a =
[[121 124 109 121 143 117 132 144 109 127 127 124 116 146]
 [120 123 109 121 144 117 131 145 109 127 127 123 116 146]
 [126 125 108 119 141 108 144 153 103 124 126 128 110 155]
 [119 120 100 118 150 111 133 154 101 126 129 121 111 155]
 [120 120 100 117 150 110 135 156 100 125 128 122 110 157]
 [122 121 100 117 148 108 138 156 100 125 128 124 109 158]
 [119 120 103 119 149 115 130 149 105 127 128 121 114 150]
 [126 124 106 118 143 108 144 155 102 124 127 128 109 157]
 [119 120 101 118 150 113 131 152 103 127 129 121 113 152]
 [119 121 105 120 147 116 130 147 107 127 128 122 115 148]
 [125 123 104 118 145 107 143 156 100 124 127 127 109 158]
 [119 122 107 120 146 117 130 146 109 127 128 122 116 147]
 [126 125 109 120 141 109 144 151 105 125 126 128 111 154]
 [124 122 102 117 146 107 141 156 100 124 128 125 109 158]]
Indices start at 0.
The entry in row 0 and column 2 is 109
Read off the entry in row 0 and column 1.
Answer: 124
The entry at row 2, column 0: 126
The entry in the top-right corner -> 146
Read off the bottom-left entry.
Answer: 124
Read off the bottom-right entry.
Answer: 158
The entry at row 1, column 0 -> 120
Read off the entry in row 1 and column 1.
Answer: 123
The entry in row 0 and column 0 -> 121

Read these off the row that follows.
1) Find the 2nd entry from the right.
2) Find the entry just left of 114.
3) Find the third entry from the right.
[154 151 114 131 130 133]
1) 130
2) 151
3) 131

X =
[[127 127 120 129 128 122 133 131 123 121 127 134 127 127]
 [126 152 127 122 133 130 130 129 132 123 130 118 132 125]
 [127 141 133 128 140 124 136 136 123 130 125 129 129 132]
 [125 109 130 126 132 130 130 133 136 127 125 134 130 120]
 [125 125 130 127 129 130 129 132 136 126 126 133 129 122]
 [127 123 124 120 134 127 130 131 131 121 129 120 130 127]
 [126 131 132 124 140 126 134 136 129 129 123 133 131 123]
 [126 118 125 120 134 128 130 130 132 122 130 119 131 126]
 [126 117 130 128 130 133 130 127 132 128 132 120 134 122]
 [126 127 129 132 125 130 129 131 135 125 129 130 126 128]
 [127 127 129 129 131 126 126 129 131 122 129 130 129 134]
 [126 133 127 129 124 123 128 124 127 121 130 133 124 135]
 [132 128 127 128 131 127 128 130 131 123 129 128 130 133]
 [127 116 131 132 128 133 131 126 131 130 132 124 134 120]
 [127 141 121 131 127 123 133 130 122 122 127 135 127 126]]
Rows and columns are numbered from 0.
The entry directly above the largest entry is 127
The entry in the bottom-right corner is 126
Read off the entry just right of the smallest entry.
Answer: 130
The entry in row 2 and column 2 -> 133
Read off the entry in row 0 and column 0.
Answer: 127
Read off the bottom entry of the column that holds the smallest entry.
Answer: 141
The entry directly below the largest entry is 141
Read off the top-right entry.
Answer: 127
The entry in row 1 and column 0: 126
Read off the entry in row 2 and column 0.
Answer: 127
The entry in row 0 and column 2 -> 120
Read off the entry in row 1 and column 1.
Answer: 152
Read off the entry in the bottom-left corner.
Answer: 127
Read off the entry in row 1 and column 2.
Answer: 127
Read off the entry directly below the smallest entry.
Answer: 125

Read these off the table that follows.
1) What is the 1st entry in reading order?
2) What is the entry just left of 135?
3) What is the entry just left of the smallest entry?
4) What is the fifth entry in reading order?
[[126, 124, 134, 128, 130, 122, 129, 129, 129, 127, 122, 139, 119, 135, 126, 138], [144, 139, 130, 130, 132, 139, 111, 126, 126, 129, 121, 120, 131, 150, 132, 132], [125, 126, 136, 129, 130, 121, 128, 129, 126, 128, 125, 139, 119, 133, 130, 140]]
1) 126
2) 119
3) 139
4) 130

M =
[[127 128 127 128 116 129 128 128]
 [128 128 126 128 133 128 128 128]
 [124 127 145 128 125 129 127 131]
 [127 128 127 128 106 128 128 128]
 [131 129 129 129 133 128 128 126]
 [128 128 139 129 126 128 128 128]
 [130 128 126 127 127 127 129 128]
 [128 128 138 129 125 128 128 128]
 [131 129 129 129 128 128 129 125]]
Rows and columns are numbered from 0.
The entry at row 0, column 1: 128
Find the entry at row 1, column 2.
Answer: 126
The top-left entry: 127
The entry in row 2 and column 0: 124
The entry directly below the largest entry: 127
The entry directly above the smallest entry: 125
Find the entry just right of 124.
Answer: 127
Find the entry directly below the smallest entry.
Answer: 133
The bottom entry of the column that holds the largest entry -> 129
Find the entry at row 2, column 2.
Answer: 145
The entry in row 0 and column 2 is 127
The bottom-right entry -> 125
Find the top entry of the column that holds the smallest entry.
Answer: 116
The top-right entry: 128
Find the entry just left of the smallest entry.
Answer: 128
The entry at row 1, column 1 is 128
The bottom-left entry: 131
Find the entry in row 1 and column 0.
Answer: 128
The entry just right of the smallest entry -> 128
